|  689 | -125 | -591 |  294 | -868 |  547 |  533 |  599 |  104 |  929 |  252 | -527 |  424 |  630 |  179 | -465 | -437 |  506 | -352 |  483 |  398 |   31 |  513 | -787 | -770 |  242 | -658 |  410 | -405 |  -35 | -904 |  -96 |  429 |  561 |  479 | -> J
| -215 | -647 | -232 |  703 | -335 |  599 |  251 |   -4 |  501 | -277 | -495 | -546 |  411 |  -63 |  588 | -853 | -466 |  811 | -440 |  665 |  428 |  531 |  392 | -335 | -433 |  490 | -442 |  298 | -421 |   -6 | -445 | -598 |  228 |  681 |  352 | -> N
|  561 | -437 | -770 |  483 |  424 | -352 |   31 |  513 |  -96 |  242 |  410 |  599 |  547 | -868 | -465 |  179 | -591 |  929 | -527 |  630 | -904 |  478 |  -35 |  294 | -125 | -787 |  398 |  104 |  506 |  429 |  533 | -405 |  689 | -658 |  252 | -> W
|  212 |  264 |   94 | -322 |  250 | -111 |  241 |  300 | -821 |  341 |  285 |  280 | -277 |  221 | -647 |  329 |  116 | -336 |    6 | -308 | -558 | -812 |  142 |  125 |  325 | -679 |  223 |  211 |   -5 | -285 |  163 |  290 |  205 | -152 |   36 | -> P
|  627 | -336 | -225 |  352 | -301 |  539 |  801 |  706 | -642 |  571 | -120 | -233 |  413 |  770 | -527 | -591 | -267 |  528 | -302 |  323 | -138 | -591 |  688 | -288 | -339 | -461 | -359 |  815 | -306 | -260 | -276 | -394 |  822 |  540 |  724 | -> G
which: | -215 | -648 | -232 |  703 | -334 |  599 |  251 |   -4 |  500 | -276 | -496 | -548 |  411 |  -63 |  588 | -854 | -465 |  811 | -440 |  665 |  428 |  531 |  392 | -335 | -433 |  491 | -441 |  299 | -421 |   -6 | -445 | -599 |  228 |  682 |  353 |
N
which: |  214 |  262 |   94 | -323 |  250 | -112 |  241 |  300 | -822 |  341 |  284 |  280 | -277 |  221 | -647 |  331 |  114 | -338 |    4 | -307 | -557 | -812 |  143 |  124 |  324 | -678 |  224 |  210 |   -6 | -285 |  164 |  289 |  206 | -152 |   37 |
P
perm: | -339 | -461 | -359 |  815 | -306 | -260 | -276 | -394 |  822 |  540 |  724 |  627 | -336 | -225 |  352 | -301 |  539 |  801 |  706 | -642 |  571 | -120 | -233 |  413 |  770 | -527 | -591 | -267 |  528 | -302 |  323 | -138 | -591 |  688 | -288 |
G
which: |  627 | -337 | -225 |  352 | -300 |  539 |  802 |  706 | -643 |  571 | -120 | -233 |  412 |  770 | -527 | -591 | -266 |  529 | -302 |  323 | -137 | -590 |  689 | -289 | -339 | -460 | -359 |  814 | -305 | -259 | -275 | -394 |  824 |  539 |  725 |
G
perm: | -125 |  398 |  599 |  479 |   31 | -437 |  -35 | -787 | -868 |  179 | -591 |  513 |  547 |  689 | -465 | -405 |  506 |  630 |  429 |  -96 |  242 |  929 | -527 |  410 |  483 |  252 | -904 |  104 | -658 |  561 | -352 |  294 | -770 |  424 |  533 |
J

| 126 | 696 | 520 | 148 | = R
|  223 |  895 | -252 |  504 | = L
|  364 | -443 |    3 |  501 | = C
| 520 | 126 | 147 | 697 | = A
|  -62 | -128 | -142 |  561 | = U
| 696 | 520 | 147 | 126 | = S
perm: | 126 | 147 | 520 | 696 |
S
perm: | 520 | 126 | 147 | 696 |
S
perm: |    3 |  364 | -443 |  501 |
C
which: |  224 |  895 | -251 |  504 |
L
which: | 125 | 696 | 519 | 149 |
R
perm: | 697 | 147 | 126 | 520 |
A

| -114 |  161 |  100 | -852 | -> D
|  178 | -353 |   68 |  120 | -> V
| -114 |  161 |  100 | -514 | -> K
|  162 | -114 | -852 |  100 | -> Z
| -513 | -114 |  161 |  100 | -> Y
which: | -113 |  161 |   99 | -513 |
K
perm: | -514 |  100 |  161 | -114 |
K
perm: |  161 |  100 | -852 | -114 |
D
which: |  162 | -114 | -851 |  101 |
Z
perm: |  100 | -514 | -114 |  161 |
K

| -284 | -273 | -413 |  787 | -394 | -661 | -272 | -643 | -896 |  476 |  194 | -427 | -797 | = M
| -298 | -580 |  493 |  478 | -170 |  747 |  261 | -583 | -225 | -299 |  726 |  300 | -579 | = H
|  300 | -580 |  747 | -298 | -579 | -170 | -299 |  262 | -583 |  478 |  726 |  493 | -225 | = E
which: | -296 | -580 |  492 |  477 | -169 |  749 |  262 | -585 | -226 | -298 |  726 |  298 | -579 |
H
which: |  302 | -579 |  749 | -300 | -579 | -171 | -300 |  265 | -580 |  478 |  727 |  495 | -224 |
E
perm: |  262 | -583 |  478 |  726 |  493 | -225 |  300 | -580 |  747 | -298 | -579 | -170 | -299 |
E

